Here is a tiny trained network, its code and every weight. The questions are about switching its units off for an input and a class, where a switched-off unit gives its printed mean instead of its output.

import numpy as np


def w(rows, s, z=0):
    codes = np.array(rows[::2]) - 128.0
    scale = np.full(codes.shape[1], s)
    scale[-1] = z or s
    return codes * scale


def norm(h):
    return h / np.sqrt((h * h).mean(-1, keepdims=True) + 1e-5)


def f(y):
    return y / 2 * (1 + np.tanh(0.7978845608 * (y + 0.044715 * y**3)))


def log_softmax(a):
    a = a - a.max(-1, keepdims=True)
    return a - np.log(np.exp(a).sum(-1, keepdims=True))


def net(x, mask):
    res = np.array(x, float).reshape(1, 6) / 4 @ E
    u = 0
    for l in range(2):
        y = f(norm(res) @ A[l][:, :-1].T + A[l][:, -1])
        res = res + np.where(mask[u : u + 9], y, B[l][:, -1]) @ B[l][:, :-1]
        u += 9
    return log_softmax(norm(res)[-1] @ U[:, :-1].T + U[:, -1])


A, B = {}, {}
E = w([
[162,133,133,128,175,136],'x0',
[85,154,184,46,71,97],'x1',
[73,114,160,150,187,74],'x2',
[138,39,148,57,180,121],'x3',
[194,86,70,70,92,182],'x4',
[158,182,249,133,197,124],'x5',
],0.011)
A[0] = w([
[130,111,173,134,138,112,121],'L0N0',
[113,164,114,249,153,131,3],'L0N1',
[122,159,117,217,145,133,17],'L0N2',
[136,149,118,192,137,116,17],'L0N3',
[131,149,224,128,163,121,55],'L0N4',
[111,150,143,130,102,122,60],'L0N5',
[131,167,250,126,184,129,29],'L0N6',
[30,99,164,158,185,89,11],'L0N7',
[136,134,144,122,136,124,37],'L0N8',
],0.019,0.0053)
B[0] = w([
[111,143,126,82,163,93,162],'L0N0',
[163,208,85,185,107,152,209],'L0N1',
[133,184,98,178,139,177,182],'L0N2',
[122,143,103,172,148,161,157],'L0N3',
[181,151,228,83,136,146,220],'L0N4',
[136,131,72,78,88,77,136],'L0N5',
[194,193,235,53,149,117,254],'L0N6',
[31,3,152,188,123,144,207],'L0N7',
[84,152,104,132,199,146,123],'L0N8',
],0.022,0.012)
A[1] = w([
[135,170,66,196,169,87,14],'L1N0',
[110,169,104,156,145,110,87],'L1N1',
[250,53,57,102,185,119,24],'L1N2',
[159,111,150,196,147,98,69],'L1N3',
[130,111,145,113,127,115,2],'L1N4',
[130,138,134,102,72,73,134],'L1N5',
[127,125,137,148,131,127,131],'L1N6',
[146,156,196,79,179,92,62],'L1N7',
[41,87,131,142,181,71,46],'L1N8',
],0.024,0.0028)
B[1] = w([
[232,140,112,133,67,182,176],'L1N0',
[190,132,69,117,150,129,150],'L1N1',
[87,74,120,81,196,255,196],'L1N2',
[169,131,150,72,78,74,148],'L1N3',
[126,156,129,187,113,162,137],'L1N4',
[80,166,103,106,98,69,168],'L1N5',
[165,112,130,114,128,110,133],'L1N6',
[123,181,171,103,227,59,254],'L1N7',
[148,73,127,228,119,75,163],'L1N8',
],0.028,0.015)
U = w([
[54,151,66,47,39,64,31],'0',
[93,10,132,198,108,71,69],'1',
[74,35,86,45,167,239,131],'2',
[246,179,70,163,86,178,118],'3',
[149,172,233,71,210,65,253],'4',
],0.014,0.0027)

Each question gives the input, the list of numbers given to net, and the class t.
The units are the neurons (one row each of A and B). Each row of codes is followed by its name. A weight is (code - 128) times the scale printed after its matrix; where a second scale follows, it is the last column's (A, B and U).
mask holds one flag per neuron, layer by layer. A switched-off neuron (its flag False) gives its mean, the last column of its row in B, instead of its output. The means were averaged over made-up inputs and are rounded, as every weight is.
A unit's drop is (log p(t) with every unit on - log p(t) with that unit switched off) / (log p(t) with every unit on - log p(t) with every unit switched off).
The circuit of an input: a set's keep is (log p(t) with only the set's units on - log p(t) with every unit switched off) / (log p(t) with every unit on - log p(t) with every unit switched off). Starting from the 12 units with the biggest drops (on a tie, the unit counted first), units are removed one at a time, each time the one whose removal leaves the highest keep (on an exact tie, the one counted first), for as long as the keep stays at least 0.8.
circuit, biggest first: the units of the circuit, biggest drop first
top k neurons: the k neurons with the biggest drops, biggest first
k most important neurons of layer l: the k neurons of layer l with the biggest drops, biggest first
drop when u is switched off: that unit's drop, to one decimal
input [-1,1,4,5,4,0], class 2: circuit, biggest first	L0N6, L0N7, L1N2
input [0,8,-7,1,0,-3], class 0: 2 most important neurons of layer 0	L0N6, L0N4
input [-1,3,-1,2,6,0], class 2: top 3 neurons	L0N6, L0N4, L0N7
input [4,-4,2,2,-8,-1], class 1: circuit, biggest first	L0N7
input [-4,5,8,3,7,1], class 1: circuit, biggest first	L0N6, L0N4, L1N8
input [6,-8,5,7,-7,-1], class 1: circuit, biggest first	L0N7, L1N8
input [2,-7,0,-2,-4,4], class 3: top 2 neurons	L0N1, L0N2
input [-5,7,-6,4,7,0], class 2: 4 most important neurons of layer 0	L0N6, L0N4, L0N7, L0N1
input [5,2,-6,-5,0,-4], class 0: 4 most important neurons of layer 0	L0N1, L0N6, L0N2, L0N7
input [-5,-6,8,0,-5,0], class 1: top 2 neurons	L0N7, L1N8
input [-6,6,3,2,3,-8], class 0: top 2 neurons	L0N7, L0N6
input [-8,3,-2,3,-1,1], class 0: top 2 neurons	L0N6, L1N5
input [7,6,7,-6,8,-5], class 0: top 3 neurons	L0N7, L0N6, L0N1
input [-8,5,-3,0,8,1], class 0: 2 most important neurons of layer 0	L0N6, L0N4
input [-2,-6,-3,1,7,2], class 2: top neuron	L0N6
input [-3,-2,-7,8,-5,-7], class 2: 2 most important neurons of layer 0	L0N7, L0N6
input [2,1,-5,-4,-4,-8], class 3: top 2 neurons	L0N6, L0N4
input [-3,-3,-8,-4,-6,5], class 3: 3 most important neurons of layer 0	L0N1, L0N2, L0N3
input [5,-8,-4,-1,2,-3], class 3: top 3 neurons	L1N0, L0N4, L0N6
input [2,-3,4,-6,0,3], class 3: circuit, biggest first	L0N1
input [1,7,0,-6,8,4], class 0: 3 most important neurons of layer 0	L0N6, L0N4, L0N5
input [3,-6,-6,4,-6,-8], class 2: drop when L0N7 is switched off	0.2
input [-3,5,-6,1,-6,-5], class 0: drop when L0N7 is switched off	0.2
input [-5,6,2,0,7,1], class 0: drop when L0N6 is switched off	0.6
